Where the symbols take the points:
Z557: ru>Z499, gu>Z841
Z245: ru>Z841, gu>Z499
Z474: ru>Z380, gu>Z509
Z912: ru>Z279, gu>Z926
Z645: ru>Z237, gu>Z273
Z998: ru>Z678, gu>Z684
Z513: ru>Z612, gu>Z403
Z566: ru>Z439, gu>Z306
Z468: ru>Z245, gu>Z540
Z866: ru>Z16, gu>Z284
Z237: ru>Z513, gu>Z626
Z441: ru>Z403, gu>Z612
Z612: ru>Z557, gu>Z441
Z499: ru>Z540, gu>Z245
Z782: ru>Z964, gu>Z798
Z765: ru>Z468, gu>Z737
Z964: ru>Z509, gu>Z380
Z616: ru>Z684, gu>Z678
Z737: ru>Z142, gu>Z765
Z403: ru>Z626, gu>Z513
Z470: ru>Z438, gu>Z323
Z434: ru>Z583, gu>Z861
Z326: ru>Z306, gu>Z439
Z861: ru>Z782, gu>Z434
Z684: ru>Z487, gu>Z998
Z439: ru>Z616, gu>Z326
Z571: ru>Z765, gu>Z142
Z438: ru>Z861, gu>Z583
Z509: ru>Z382, gu>Z474
Z798: ru>Z434, gu>Z782
Z382: ru>Z284, gu>Z16
Z626: ru>Z273, gu>Z237
Z38: ru>Z571, gu>Z586
Z142: ru>Z586, gu>Z571
Z487: ru>Z473, gu>Z62
Z62: ru>Z998, gu>Z487
Z678: ru>Z326, gu>Z616
Z273: ru>Z470, gu>Z645
Z279: ru>Z62, gu>Z473
Z16: ru>Z474, gu>Z382
Z583: ru>Z323, gu>Z438
Z586: ru>Z566, gu>Z38
Z284: ru>Z912, gu>Z866
Z926: ru>Z866, gu>Z912
Z841: ru>Z441, gu>Z557
Z540: ru>Z737, gu>Z468
Z323: ru>Z645, gu>Z470
Z380: ru>Z798, gu>Z964
Z473: ru>Z926, gu>Z279
Z306: ru>Z38, gu>Z566

The rows follow the links: the fewer symbols apart two points are, the more alike their rows tend to be.

Some points and rows for them; each showing differs a little:
Z487: 21 22 -59 93 -8 13 80 19 -63 8 13 -46 7 17 13 17 -34 -57 4 -18 -39 63 15 53 17 -27 -80 30 -16 4 -8 33 -8 -11 8 -34 52 60 -88 3 -75 -12 0 35 -51 -36 126 -26 40 -4 -31 57 -40 -19 -76 24 -12 -106 43 -29 56 -35 34
Z434: -23 -32 80 0 15 -47 -98 10 -29 -10 92 16 6 2 3 50 45 47 73 43 -30 -47 22 25 12 7 45 -50 -66 48 -87 -12 -61 -45 36 -3 -45 -85 -4 -14 65 20 -41 3 69 -11 -57 -14 -65 -69 35 -80 18 9 -6 -27 17 32 58 25 -51 -31 -64
Z798: -17 -28 72 19 1 -41 -96 16 -45 -10 99 7 -5 9 15 64 51 40 75 43 -46 -33 25 45 14 -3 17 -44 -79 40 -100 -8 -62 -50 55 -6 -24 -72 -31 -8 45 17 -43 12 59 -20 -23 -24 -60 -77 26 -64 10 -2 -22 -19 14 5 65 13 -39 -52 -58
Z403: 31 3 -29 91 15 -14 14 -85 -20 2 54 -2 -110 -3 -31 51 41 -5 -16 -8 -68 -6 -27 68 -62 -14 -75 29 16 6 23 -11 23 -8 -49 -43 40 -13 36 -32 15 56 11 26 23 3 14 17 -28 -48 23 0 -60 14 -31 39 91 -141 61 -50 40 -25 -60
Z557: -4 -4 17 -108 4 10 -12 -32 87 -2 -74 45 -5 -20 -9 -46 1 20 -39 -5 60 -34 -34 -82 -33 36 62 -3 66 -24 70 -33 38 37 -33 38 -31 -10 97 -12 42 10 14 -44 6 41 -108 44 -3 49 7 -14 33 19 81 -6 -3 87 -79 17 -20 62 9
Z737: 10 13 -45 -60 5 33 67 -22 79 6 -115 15 -1 -16 -9 -58 -43 -18 -73 -36 51 0 -29 -69 -29 13 6 27 89 -40 97 -6 69 57 -46 25 -3 49 64 12 -14 -14 39 -29 -45 35 -20 30 49 79 -17 48 15 9 43 11 -9 24 -85 -1 21 64 48
Z468: 49 -59 -103 58 39 17 -27 -20 23 26 -6 -26 -12 -40 -4 18 7 16 -85 -27 -44 4 50 17 -57 7 11 85 19 -21 -18 -24 -9 37 -77 -68 65 -24 50 -37 -18 8 13 2 -103 1 69 -39 -28 -9 11 45 -46 23 -33 23 121 -87 5 -30 47 -10 -11
Z38: 25 -66 -110 -2 34 35 -52 46 57 26 -53 -36 69 -50 22 -26 -30 19 -95 -34 10 3 75 -33 -30 19 74 73 10 -27 -23 -27 -30 52 -42 -31 45 -9 22 -21 -28 -32 0 -8 -139 -10 66 -66 -4 22 -5 50 -2 15 -12 -6 77 7 -47 4 26 13 33
Z273: 18 31 28 82 -1 -42 45 -94 -54 -10 70 19 -116 22 -30 44 52 -10 30 5 -62 -12 -45 76 -38 -26 -100 -11 -4 15 33 -4 41 -31 -8 -18 14 -11 19 -19 24 71 4 24 93 0 -34 52 -15 -44 24 -33 -45 4 -16 30 26 -117 66 -41 20 -15 -60
Z616: 24 27 -87 74 -9 37 103 11 -19 18 -35 -37 10 16 -1 -16 -50 -61 -30 -44 -4 61 0 21 0 -19 -78 41 26 -23 43 34 19 17 -17 -24 55 82 -51 19 -76 -13 21 22 -63 -19 119 -15 68 33 -36 82 -38 -8 -43 35 -20 -88 -1 -28 63 -6 52

Each walk starts at a row. The symbols on each line, taken left to right, move it on to the next point.
Answer with the point's row; about right is enough.
new walk
47 -34 -85 86 33 -9 0 -67 3 17 26 -12 -67 -20 -15 41 28 9 -60 -20 -63 -11 16 45 -70 2 -39 67 19 -2 8 -11 15 22 -70 -57 62 -27 49 -39 1 42 8 15 -45 2 44 -13 -32 -29 24 29 -57 17 -38 35 118 -129 37 -37 51 -23 -32
ru ru gu ru -14 -7 32 -107 5 -4 -28 -22 78 -5 -46 54 -7 -30 -17 -31 18 40 -35 5 50 -57 -23 -73 -33 31 74 -17 49 -9 41 -32 30 29 -25 31 -39 -29 106 -8 56 8 4 -41 20 36 -117 37 -16 41 14 -33 32 19 82 -17 6 105 -73 18 -48 53 -16
gu ru gu gu ru gu -22 -21 68 -93 18 -19 -81 -25 53 -9 0 54 -9 -19 -4 3 39 51 5 29 34 -63 -7 -45 -4 26 87 -37 11 5 -2 -29 1 4 2 22 -56 -70 79 -18 79 21 -9 -32 50 31 -132 31 -52 -2 26 -66 41 15 59 -32 14 106 -29 28 -68 28 -45
new walk
-11 -22 61 55 1 -46 -70 20 -69 -7 107 -14 5 8 12 60 40 28 86 39 -53 -19 26 65 22 -13 2 -37 -87 51 -101 3 -74 -52 50 -26 -16 -58 -49 -2 35 11 -44 24 48 -29 6 -32 -51 -75 22 -56 -4 -5 -39 -18 20 -24 81 8 -30 -62 -56
gu ru gu ru ru ru ru -28 -25 91 -22 11 -44 -107 -5 -13 -17 72 24 3 3 4 37 48 53 55 45 -20 -55 16 12 6 10 59 -46 -52 42 -71 -23 -46 -33 33 6 -51 -86 18 -14 79 26 -31 -9 76 2 -81 -2 -69 -57 38 -77 26 7 15 -25 23 61 34 27 -58 -18 -66
ru ru ru gu gu ru -11 -15 61 -108 19 -10 -59 -25 63 -9 -30 46 -1 -17 -11 -23 28 39 -14 17 40 -57 -22 -59 -22 32 87 -24 25 -1 16 -30 15 17 -10 39 -49 -44 94 -15 71 10 4 -48 41 31 -129 31 -29 11 18 -48 32 13 78 -29 6 110 -55 20 -49 39 -25
new walk
20 23 -84 83 -11 24 92 18 -47 10 -19 -44 1 14 6 2 -39 -56 -20 -33 -20 71 9 35 7 -25 -88 40 6 -9 20 35 2 8 3 -20 52 61 -75 14 -89 -12 7 29 -54 -20 119 -22 57 21 -30 72 -39 -9 -63 22 -13 -100 24 -23 65 -25 40
gu ru ru gu 29 34 -87 45 -17 39 102 0 -1 17 -61 -26 4 9 -6 -32 -49 -51 -51 -42 17 66 -7 3 -6 -22 -69 42 47 -37 61 25 37 32 -22 -12 54 82 -33 18 -83 -20 35 15 -70 -12 97 -8 73 51 -31 76 -27 -11 -22 37 -21 -74 -26 -23 66 3 62
gu gu gu ru gu gu gu 28 32 -82 22 -12 45 100 -11 19 8 -78 -21 0 2 -6 -48 -53 -55 -67 -48 23 42 -16 -21 -13 -12 -59 48 66 -38 81 12 48 46 -40 -2 47 84 -4 18 -73 -28 33 -1 -66 3 63 11 68 66 -37 80 -22 -8 -8 26 -24 -48 -41 -22 55 28 62
new walk
3 50 63 53 -19 -37 53 -83 -49 -13 66 28 -115 34 -34 43 46 -12 55 22 -50 -7 -60 77 -16 -18 -100 -39 -5 29 38 10 43 -44 2 -6 -8 -5 8 -11 29 64 6 17 114 5 -44 58 -16 -44 22 -37 -31 -2 -6 22 2 -88 66 -33 6 -15 -56
ru ru gu ru gu gu gu -8 67 81 45 -32 -42 57 -73 -58 -20 64 36 -96 39 -30 38 40 -10 74 25 -34 -4 -74 56 1 -24 -91 -58 -12 22 37 17 35 -43 22 10 -21 1 -7 7 24 62 1 19 133 12 -61 66 5 -34 9 -51 -12 -11 -3 21 -31 -59 61 -22 -4 -14 -54
ru ru gu gu gu gu -38 73 106 -14 -37 -31 51 -34 -46 -32 48 37 -62 47 -11 19 26 -15 92 33 -10 -6 -69 25 36 -26 -60 -72 -12 26 31 14 23 -46 54 40 -52 13 -28 23 30 31 1 10 142 3 -64 61 10 -18 -4 -57 5 -16 23 -3 -81 9 38 1 -28 -7 -22
new walk
-42 29 72 -85 -28 6 -2 73 9 -21 -32 4 75 21 16 -39 -41 -9 50 22 68 -2 -6 -56 61 -4 46 -54 -12 10 -5 21 -19 -13 69 68 -57 27 -48 46 -2 -54 -11 -16 30 3 -29 5 29 37 -25 -26 62 -17 33 -38 -113 132 -43 45 -46 15 51
gu ru ru ru ru gu ru -43 58 117 -51 -46 -23 33 11 -35 -26 14 20 -3 42 2 -15 3 -18 95 33 32 -5 -48 -3 56 -17 -15 -92 -17 22 20 23 1 -36 71 50 -58 21 -43 42 16 3 -5 -5 114 3 -70 54 30 4 -10 -60 35 -22 27 -26 -118 74 3 23 -43 9 0
gu gu gu gu gu -3 -22 38 73 -4 -31 -59 26 -84 -2 110 -27 8 16 12 55 38 10 74 37 -50 -1 31 68 27 -18 -22 -21 -86 44 -96 11 -68 -61 49 -32 -4 -40 -75 4 2 10 -37 34 31 -31 43 -41 -41 -71 10 -39 -9 -13 -56 -13 17 -46 88 8 -12 -65 -43
new walk
-32 -21 88 -55 5 -35 -102 -3 10 -14 49 41 4 -17 -1 23 50 60 45 44 -3 -58 9 -13 2 10 76 -47 -40 26 -60 -22 -28 -23 20 14 -57 -83 39 -15 88 27 -30 -15 68 11 -103 15 -63 -36 36 -82 26 5 29 -26 21 82 17 33 -63 -3 -58
ru gu ru ru ru gu gu -16 65 100 14 -31 -48 60 -62 -60 -31 62 31 -81 53 -14 28 31 -9 90 27 -18 -9 -79 45 13 -31 -81 -69 -17 21 40 17 32 -52 35 28 -41 13 -28 14 27 49 2 14 140 9 -67 62 12 -30 10 -56 -13 -7 4 17 -57 -18 49 -9 -20 -9 -44
gu gu ru ru ru ru gu 4 -10 18 92 0 -25 -35 32 -92 -8 97 -37 1 16 19 58 26 -2 73 18 -64 17 33 77 32 -16 -36 -3 -84 39 -95 31 -56 -59 50 -35 5 -25 -88 -4 -17 4 -32 41 21 -38 69 -39 -22 -66 2 -15 -24 -17 -69 -1 9 -70 89 -5 -5 -63 -25
new walk
-25 -29 79 -79 8 -38 -93 -16 36 -20 18 41 1 -14 -6 9 46 62 26 32 19 -63 0 -33 -8 20 79 -42 -20 22 -28 -31 -16 -10 13 28 -59 -75 55 -15 81 23 -23 -32 56 17 -119 19 -51 -18 37 -78 36 11 48 -31 17 91 -7 27 -61 8 -54
gu ru ru ru ru ru -44 69 120 -32 -44 -32 40 -6 -44 -33 30 31 -30 51 -10 -1 15 -14 94 32 19 -2 -67 11 47 -13 -39 -83 -10 26 25 16 25 -40 67 50 -63 13 -43 33 26 19 -2 4 129 5 -79 61 22 -8 -8 -56 24 -21 32 -13 -106 44 18 16 -36 -2 -12
ru ru ru ru ru gu 20 12 -46 98 -10 5 46 28 -77 9 47 -44 14 22 11 21 -21 -40 21 -13 -39 57 24 62 15 -29 -71 24 -36 4 -27 32 -31 -24 21 -42 52 41 -98 13 -63 -15 -4 43 -41 -38 118 -29 26 -23 -21 42 -41 -23 -69 19 -8 -109 58 -19 41 -51 20
new walk
-3 1 -4 -100 7 28 23 -32 98 0 -93 43 3 -26 -15 -54 -15 19 -64 -14 55 -23 -28 -81 -34 31 47 2 78 -34 86 -29 61 45 -43 30 -20 16 94 -6 21 -6 28 -34 -8 38 -81 44 16 61 -2 2 19 16 68 0 -12 71 -85 8 -7 62 20
ru ru ru gu 36 -71 -117 24 37 37 -50 29 44 25 -47 -26 48 -40 4 -10 -9 20 -96 -43 -1 3 67 -22 -35 17 56 84 12 -25 -27 -15 -29 44 -53 -42 59 -14 37 -20 -25 -27 11 -13 -132 -6 78 -60 -16 9 0 59 -15 21 -22 5 90 -25 -29 -5 33 4 14
ru ru gu ru gu ru gu 14 18 -29 -82 6 25 42 -28 86 7 -108 32 -12 -11 -9 -67 -26 -4 -68 -31 64 -3 -34 -68 -36 24 30 22 87 -37 97 -21 62 52 -49 38 -1 36 82 0 1 -1 28 -32 -33 38 -54 35 29 69 -7 26 16 15 65 4 -13 51 -91 -1 6 69 35
new walk
13 -57 -92 -20 26 44 -52 59 62 26 -64 -35 83 -45 30 -34 -42 18 -81 -29 28 10 72 -45 -12 23 91 60 14 -26 -34 -16 -38 47 -30 -16 32 -3 14 -4 -28 -50 1 -13 -140 -2 62 -65 -1 28 -4 54 14 7 -6 -19 45 49 -55 13 9 10 44
ru gu gu gu gu ru ru 42 -64 -112 43 38 26 -35 -1 42 30 -24 -44 13 -41 -1 6 -10 18 -99 -32 -26 2 55 -3 -50 6 26 85 18 -24 -24 -21 -12 44 -72 -60 59 -16 51 -32 -20 -3 6 -2 -132 -7 69 -47 -19 2 2 62 -24 15 -23 12 115 -59 -20 -22 40 -6 2
gu ru ru gu gu 19 31 -81 -12 -4 46 96 -8 39 15 -95 -6 3 -10 -10 -51 -47 -38 -70 -48 36 33 -25 -35 -23 7 -28 40 81 -48 97 6 65 56 -44 14 32 77 18 10 -56 -14 44 -5 -63 16 40 10 60 74 -30 69 -14 2 9 24 -21 -20 -52 -20 47 45 60
